Each row has two labels, one from each of two sets.
[ 25.8  19.5  35.0 -25.4  11.9  -8.0  26.1   4.3  32.0  24.0  24.4  -9.2
  17.5 -22.8 -17.3   8.9  29.4 -12.5  28.6  12.0 -32.2  -2.2  15.1  -3.9
  -6.3  14.7  36.8  44.0  26.7 -14.0 -59.5  -1.8 -10.5  18.5   0.7   5.0
  -3.0 -62.7  -2.1 -14.2  -6.1  29.5 -21.7 -10.4  -1.1   5.5] -> <25> S
[ 12.4   4.9  16.5  -5.2 -19.8 -26.5  -6.6 -13.4  10.2   7.3  17.7 -30.2
  10.6 -10.3   6.2   7.5   9.9   2.1  -8.5 -22.1  23.9 -28.6  12.4 -17.7
  -2.3 -25.7  60.7 -32.5   0.6 -24.5 -50.6 -17.2  12.1  -1.3   7.0  29.9
 -16.6 -16.7  -7.8   1.9 -24.5  13.9  -2.8   4.0 -40.2 -11.1] -> <35> G
[ 10.9  -0.8  24.6  -0.9   4.9   1.0   7.9 -35.3  24.0  11.1  35.0   7.7
  -1.6 -16.2  -0.3   1.0  16.7   0.4  15.0   2.4  -7.2 -17.5 -18.9  20.4
 -28.3 -17.5  45.7   2.2  34.4  -6.7 -21.6  -7.5   4.4  34.5   2.6  25.4
 -45.3 -53.7  17.8 -16.9 -44.9  21.3  26.7  -3.1 -24.6 -22.6] -> <31> G
[ 11.7  16.4  17.7  -1.0  -8.5 -23.3   7.4 -11.2   6.9  18.2  39.9 -31.0
  11.5 -15.3  -6.8  -2.2  18.6   7.5  14.3 -20.3   9.9 -39.2   3.6 -10.9
  -9.0  -7.3  62.7   0.9  28.3 -16.2 -27.6 -19.2  -2.1   5.2   4.4  34.8
 -27.6 -56.8  -6.6  10.2 -38.2  30.2 -12.8  -4.7 -30.6 -25.1] -> <25> G
[  3.5  13.0  37.1 -10.6   9.4  16.4  37.9 -62.1  39.8  -7.7   9.8  -2.0
  18.8 -31.8 -21.5  21.2  -5.1  -3.1  22.7 -10.8 -49.3  11.3   1.2  -2.7
  14.1   2.0  12.2  32.2   9.0  -8.9 -35.3 -19.7  -2.2  36.8  13.2  -9.3
 -48.7 -64.5  17.3  -3.5  -0.4  26.9   7.2   5.5 -24.0  -1.3] -> <36> S
[ 21.0  15.6  33.1 -13.8  -2.9 -25.7  32.7   0.5  13.3  12.3  41.8 -40.9
  19.1 -36.5   6.3   7.6  15.5  -2.6  32.5 -18.0   7.8 -26.8  15.5 -26.6
   2.0  -2.9  60.6  23.2 -17.5 -42.2 -58.0  -4.7 -13.7  -1.9  -7.5  25.7
 -10.8 -44.3 -17.9 -10.6 -10.7  21.5 -23.7  10.7 -29.1   5.8] -> <25> S
[ 25.7  17.9  31.7 -22.2   3.1 -22.3  27.7  10.8  39.0   7.9  -3.3 -46.6
  37.4 -51.3  -6.8  -8.1  -3.6 -19.2  40.8   8.6 -41.0   7.6  13.0   1.8
  14.3  25.8  16.9  64.7   1.3 -19.6 -70.0  -8.2 -15.8  34.2   0.7  16.9
  -9.8 -46.8  -3.1 -36.5  -9.4  10.2   7.3   1.7 -12.3  14.6] -> <25> C
[ 12.7  21.2  49.6   1.4  20.0 -13.4  16.6 -39.4  36.0   1.5  31.8 -43.0
  16.7 -46.4  -4.1  -6.1 -27.9  -2.9  33.1   2.9   7.5   0.4  -8.5   4.9
  -2.1  -0.6  23.5  37.1  26.2 -36.3 -52.3  -8.0   9.2  59.6   2.6   3.3
 -78.2 -56.1   9.0 -13.3 -43.5  48.7 -14.4  29.5 -32.0 -40.5] -> <24> G
[ 41.5  12.7  35.3 -10.7  -8.6 -31.3  36.0  20.1  22.5   7.3  21.2 -47.7
  32.3 -21.3 -13.8   9.4  25.2 -10.4  34.0 -13.2 -26.3 -14.3  12.4  16.1
 -15.5   2.2  54.5  51.0  10.2 -19.4 -53.6   2.8 -19.1  12.8   3.8  37.8
  -8.8 -30.1 -11.6 -23.4 -23.3  27.4 -11.9  -3.9 -16.7   8.9] -> <25> S
[-11.5  24.7  22.7   9.4  18.1  11.7  27.3 -74.2  31.4  22.6  24.1 -13.7
  12.5 -22.7  18.4 -11.9 -33.3  17.5  10.7   3.4 -11.4 -25.3 -10.7   3.3
  12.0  -6.8  21.3  16.8  35.0 -12.2 -33.3   0.2  -0.9  43.1  -2.3   0.3
 -41.7 -76.8  13.8  11.5  -9.7  24.0  -5.8  22.0 -28.5 -26.9] -> <24> G
